Here is a tiny trained network, its code and every weight. The questions are about switching its units off for an input and a class, where a switched-off unit gives its printed mean instead of its output.

import numpy as np


def w(rows, s, z=0):
    codes = np.array(rows[::2]) - 128.0
    scale = np.full(codes.shape[1], s)
    scale[-1] = z or s
    return codes * scale


def norm(h):
    return h / np.sqrt((h * h).mean(-1, keepdims=True) + 1e-5)


def f(y):
    return y / 2 * (1 + np.tanh(0.7978845608 * (y + 0.044715 * y**3)))


def log_softmax(a):
    a = a - a.max(-1, keepdims=True)
    return a - np.log(np.exp(a).sum(-1, keepdims=True))


def net(x, mask):
    res = np.array(x, float).reshape(1, 8) / 4 @ E
    u = 0
    for l in range(4):
        y = f(norm(res) @ A[l][:, :-1].T + A[l][:, -1])
        res = res + np.where(mask[u : u + 6], y, B[l][:, -1]) @ B[l][:, :-1]
        u += 6
    return log_softmax(norm(res)[-1] @ U[:, :-1].T + U[:, -1])


A, B = {}, {}
E = w([
[229,132,56,83,67,90,109,127,124,180,183,157],'x0',
[90,251,180,22,112,113,103,87,130,152,126,159],'x1',
[157,126,169,140,110,69,160,149,163,155,171,139],'x2',
[162,167,47,125,175,145,106,74,103,162,62,131],'x3',
[131,183,115,151,79,102,110,127,82,172,90,25],'x4',
[164,171,42,60,78,125,145,111,73,199,98,120],'x5',
[111,196,82,149,181,29,158,172,88,189,101,92],'x6',
[65,122,144,129,93,107,80,78,61,63,176,155],'x7',
],0.0022)
A[0] = w([
[3,92,237,157,65,117,115,133,110,64,172,141,80],'0.n1',
[178,169,52,127,123,65,125,158,89,226,144,154,75],'0.n2',
[135,92,151,173,118,55,155,235,160,163,171,110,7],'0.n3',
[161,120,83,162,76,38,45,65,51,109,165,137,26],'0.n4',
[183,28,35,188,233,189,195,202,153,140,78,129,118],'0.n5',
[56,186,165,111,138,53,125,145,126,179,97,79,45],'0.n6',
],0.0027,0.0019)
B[0] = w([
[109,145,141,119,251,176,170,169,150,62,158,89,220],'0.n1',
[63,62,125,111,168,58,191,164,84,86,174,136,226],'0.n2',
[161,101,82,144,160,69,191,82,168,82,141,111,156],'0.n3',
[81,44,132,185,35,103,64,38,97,142,188,172,140],'0.n4',
[42,62,216,152,222,143,184,151,132,8,107,131,249],'0.n5',
[168,90,73,171,174,163,130,119,129,120,77,123,156],'0.n6',
],0.0025,0.0018)
A[1] = w([
[101,95,136,241,141,108,183,231,91,102,149,33,210],'1.n1',
[71,76,120,236,78,178,18,91,67,51,168,28,6],'1.n2',
[73,104,155,195,212,176,115,139,132,52,26,90,183],'1.n3',
[123,232,96,80,144,105,106,106,101,220,79,137,144],'1.n4',
[196,128,113,58,33,226,165,95,126,196,86,129,35],'1.n5',
[123,253,172,65,187,80,106,124,159,158,145,102,80],'1.n6',
],0.0028,0.0012)
B[1] = w([
[228,116,73,135,157,4,176,162,198,211,14,147,255],'1.n1',
[66,215,182,166,161,96,100,86,189,165,86,104,166],'1.n2',
[123,128,72,32,142,144,216,119,85,124,202,92,248],'1.n3',
[158,40,165,169,171,40,130,148,227,126,58,104,196],'1.n4',
[164,144,135,157,107,190,62,183,183,215,101,118,145],'1.n5',
[79,119,126,141,201,159,149,125,147,83,59,142,170],'1.n6',
],0.0033,0.0026)
A[2] = w([
[174,12,156,230,91,56,217,254,161,104,223,67,76],'2.n1',
[82,153,102,216,72,97,18,66,36,109,162,122,5],'2.n2',
[150,171,163,222,62,165,69,108,166,128,135,115,79],'2.n3',
[232,178,60,107,141,28,153,134,130,209,89,146,30],'2.n4',
[119,185,78,191,153,67,171,169,56,181,76,33,68],'2.n5',
[156,85,84,106,8,103,85,137,135,195,155,182,120],'2.n6',
],0.0034,0.0016)
B[2] = w([
[216,73,123,203,146,3,51,174,195,127,37,236,252],'2.n1',
[100,77,169,245,110,116,67,60,177,141,127,133,129],'2.n2',
[96,165,161,138,103,163,114,114,151,202,113,96,117],'2.n3',
[40,132,201,122,187,162,180,94,124,61,129,130,232],'2.n4',
[160,145,119,131,137,103,142,125,188,172,51,79,217],'2.n5',
[179,223,68,93,105,185,151,192,47,106,169,148,165],'2.n6',
],0.004,0.0038)
A[3] = w([
[77,124,136,117,174,203,182,151,134,66,191,103,85],'3.n1',
[88,153,75,115,121,116,164,119,44,145,67,28,117],'3.n2',
[85,254,180,46,157,73,165,98,130,145,118,175,90],'3.n3',
[180,91,149,131,123,118,76,171,208,96,154,222,249],'3.n4',
[120,146,53,142,117,97,192,113,41,139,117,47,62],'3.n5',
[127,156,55,152,170,77,156,132,82,138,74,66,182],'3.n6',
],0.0039,0.0019)
B[3] = w([
[63,110,165,47,130,191,165,48,69,80,205,163,155],'3.n1',
[206,82,134,147,119,67,149,218,149,128,123,168,171],'3.n2',
[112,3,114,172,216,144,173,120,141,63,134,120,192],'3.n3',
[97,127,116,143,197,72,189,151,131,144,50,56,254],'3.n4',
[172,101,122,137,161,79,146,152,206,94,91,191,139],'3.n5',
[133,111,199,118,133,144,142,170,191,123,137,146,228],'3.n6',
],0.0043,0.0038)
U = w([
[153,115,24,193,61,23,74,109,14,116,194,214,3],'0',
[236,234,46,26,6,245,95,216,50,220,165,114,63],'1',
[14,73,171,40,210,242,209,56,47,24,238,131,148],'2',
[64,189,210,208,33,169,10,30,160,227,107,45,121],'3',
[148,43,170,170,241,9,221,222,243,118,3,105,239],'4',
],0.0053,0.0041)

Each question gives the input, the list of numbers given to net, and the class t.
The units are the neurons (one row each of A and B). Each row of codes is followed by its name. A weight is (code - 128) times the scale printed after its matrix; where a second scale follows, it is the last column's (A, B and U).
mask holds one flag per neuron, layer by layer. A switched-off neuron (its flag False) gives its mean, the last column of its row in B, instead of its output. The means were averaged over made-up inputs and are rounded, as every weight is.
A unit's drop is (log p(t) with every unit on - log p(t) with that unit switched off) / (log p(t) with every unit on - log p(t) with every unit switched off).
The circuit of an input: a set's keep is (log p(t) with only the set's units on - log p(t) with every unit switched off) / (log p(t) with every unit on - log p(t) with every unit switched off). Starting from the 12 units with the biggest drops (on a tie, the unit counted first), units are removed one at a time, each time the one whose removal leaves the highest keep (on an exact tie, the one counted first), for as long as the keep stays at least 0.8.
units of the circuit, in order: the units of the circuit, biggest drop first
unit that matters most: the unit with the biggest drop
k most important neurons: the k neurons with the biggest drops, biggest first
k most important neurons of layer l: the k neurons of layer l with the biggest drops, biggest first
drop of u: that unit's drop, to one decimal
input [6,-7,1,6,7,5,-2,5], class 0: 3 most important neurons	0.n4, 2.n6, 2.n2
input [2,-3,5,-1,-7,6,-8,-3], class 1: 3 most important neurons of layer 1	1.n4, 1.n1, 1.n5
input [1,-3,-2,7,-6,-3,-6,8], class 2: units of the circuit, in order	2.n1
input [-8,-4,-8,5,-1,-5,0,2], class 2: units of the circuit, in order	3.n1, 1.n3
input [3,3,7,3,-7,-3,-5,4], class 2: 3 most important neurons	2.n1, 1.n1, 1.n4
input [-3,5,1,3,0,0,-7,-8], class 3: 2 most important neurons of layer 1	1.n5, 1.n1
input [5,3,-1,-3,7,4,-4,4], class 1: 3 most important neurons of layer 2	2.n6, 2.n1, 2.n4
input [8,8,4,3,-5,2,8,-1], class 2: units of the circuit, in order	2.n4, 2.n1
input [1,-5,-7,3,-3,5,-7,-1], class 2: 2 most important neurons	0.n5, 2.n1
input [5,7,-2,1,-5,-4,-7,-2], class 2: 2 most important neurons	2.n1, 1.n1
input [6,2,2,1,-8,-2,5,7], class 0: 2 most important neurons of layer 1	1.n3, 1.n1
input [-6,-2,3,4,-5,7,2,8], class 3: 2 most important neurons	2.n2, 1.n1
input [6,-1,-2,5,1,1,-4,5], class 3: 2 most important neurons	2.n2, 0.n4
input [-1,1,7,5,6,-5,-3,6], class 3: unit that matters most	0.n4
input [2,6,-2,-2,3,4,-4,7], class 3: 2 most important neurons	2.n2, 1.n3
input [-4,8,7,5,-3,-4,-2,2], class 2: drop of 2.n1	0.3
input [-7,1,0,-4,3,-2,-1,8], class 2: drop of 3.n1	0.1
input [-5,-8,-6,7,-2,-6,-7,8], class 2: drop of 2.n4	0.0
input [6,-3,3,8,5,4,-8,3], class 1: 2 most important neurons of layer 2	2.n6, 2.n1
input [4,6,3,4,1,6,-8,3], class 1: units of the circuit, in order	2.n6
